Below are the code and all the weights of a small trained network. Each question names an input and a class and asks about switching units off, where a switched-off unit gives its printed mean instead of its output.

import numpy as np


def w(rows, s, z=0):
    codes = np.array(rows[::2]) - 128.0
    scale = np.full(codes.shape[1], s)
    scale[-1] = z or s
    return codes * scale


def norm(h):
    return h / np.sqrt((h * h).mean(-1, keepdims=True) + 1e-5)


def f(y):
    return y / 2 * (1 + np.tanh(0.7978845608 * (y + 0.044715 * y**3)))


def log_softmax(a):
    a = a - a.max(-1, keepdims=True)
    return a - np.log(np.exp(a).sum(-1, keepdims=True))


def net(x, mask):
    res = np.array(x, float).reshape(1, 4) / 4 @ E
    u = 0
    for l in range(3):
        y = f(norm(res) @ A[l][:, :-1].T + A[l][:, -1])
        res = res + np.where(mask[u : u + 6], y, B[l][:, -1]) @ B[l][:, :-1]
        u += 6
    return log_softmax(norm(res)[-1] @ U[:, :-1].T + U[:, -1])


A, B = {}, {}
E = w([
[4,186,147,133,95],'x0',
[167,196,81,70,143],'x1',
[155,173,189,134,98],'x2',
[159,175,57,109,71],'x3',
],0.012)
A[0] = w([
[64,98,130,161,90,147],'L0N1',
[121,230,123,96,124,159],'L0N2',
[101,149,171,84,220,37],'L0N3',
[4,167,114,109,138,26],'L0N4',
[172,116,61,105,166,67],'L0N5',
[134,94,231,134,154,252],'L0N6',
],0.034,0.0029)
B[0] = w([
[187,153,200,117,105,208],'L0N1',
[223,183,180,118,134,220],'L0N2',
[13,56,121,107,168,195],'L0N3',
[47,69,182,254,57,254],'L0N4',
[119,112,66,68,144,205],'L0N5',
[184,130,226,186,108,240],'L0N6',
],0.033,0.019)
A[1] = w([
[108,84,250,220,137,183],'L1N1',
[83,139,173,193,84,143],'L1N2',
[90,151,198,223,108,6],'L1N3',
[157,94,207,161,144,172],'L1N4',
[120,111,197,163,148,145],'L1N5',
[118,118,222,117,219,159],'L1N6',
],0.024,0.0022)
B[1] = w([
[155,42,162,218,69,252],'L1N1',
[153,48,189,112,167,190],'L1N2',
[174,4,182,137,251,208],'L1N3',
[133,127,146,78,19,201],'L1N4',
[128,111,194,107,140,186],'L1N5',
[136,2,154,141,129,171],'L1N6',
],0.022,0.038)
A[2] = w([
[198,16,151,65,116,187],'L2N1',
[102,154,19,188,137,126],'L2N2',
[46,2,61,91,148,99],'L2N3',
[69,110,25,152,121,141],'L2N4',
[104,92,158,188,147,100],'L2N5',
[63,170,127,127,115,3],'L2N6',
],0.021,0.003)
B[2] = w([
[6,220,132,112,67,251],'L2N1',
[178,37,127,111,134,135],'L2N2',
[71,87,60,140,146,172],'L2N3',
[36,142,145,150,167,143],'L2N4',
[64,165,186,68,170,187],'L2N5',
[160,71,78,147,30,126],'L2N6',
],0.023,0.028)
U = w([
[47,124,34,95,149,145],'0',
[153,82,236,202,91,169],'1',
[196,250,91,77,103,151],'2',
[198,144,60,213,191,2],'3',
],0.015,0.0094)

Each question gives the input, the list of numbers given to net, and the class t.
The units are the neurons (one row each of A and B). Each row of codes is followed by its name. A weight is (code - 128) times the scale printed after its matrix; where a second scale follows, it is the last column's (A, B and U).
mask holds one flag per neuron, layer by layer. A switched-off neuron (its flag False) gives its mean, the last column of its row in B, instead of its output. The means were averaged over made-up inputs and are rounded, as every weight is.
A unit's drop is (log p(t) with every unit on - log p(t) with that unit switched off) / (log p(t) with every unit on - log p(t) with every unit switched off).
most important unit: the unit with the biggest drop
top k neurons: the k neurons with the biggest drops, biggest first
top k neurons in layer l: the k neurons of layer l with the biggest drops, biggest first
drop when u is switched off: that unit's drop, to one decimal
input [-2,-1,0,7], class 0: most important unit -> L0N5
input [-4,3,1,2], class 0: top 4 neurons in layer 0 -> (L0N5, L0N6, L0N1, L0N2)
input [-1,8,0,-1], class 2: top 2 neurons -> (L0N2, L0N4)
input [-7,7,5,-2], class 2: top 4 neurons in layer 1 -> (L1N3, L1N6, L1N1, L1N2)
input [0,7,-7,3], class 2: top 2 neurons -> (L0N2, L0N3)
input [-4,-1,2,1], class 2: top 3 neurons -> (L0N4, L0N3, L0N5)
input [-7,-6,3,5], class 2: top 2 neurons in layer 1 -> (L1N1, L1N3)
input [-5,2,0,5], class 0: top 2 neurons in layer 0 -> (L0N5, L0N6)
input [-2,5,-6,6], class 2: top 2 neurons -> (L0N4, L0N3)
input [-7,-6,-4,1], class 0: top 2 neurons -> (L0N4, L0N5)
input [-6,-2,2,5], class 0: top 2 neurons -> (L0N2, L0N6)
input [1,1,8,7], class 2: top 2 neurons in layer 0 -> (L0N4, L0N6)
input [1,6,6,8], class 2: drop when L0N4 is switched off -> 0.4
input [1,8,-6,5], class 2: top neuron in layer 0 -> (L0N2)
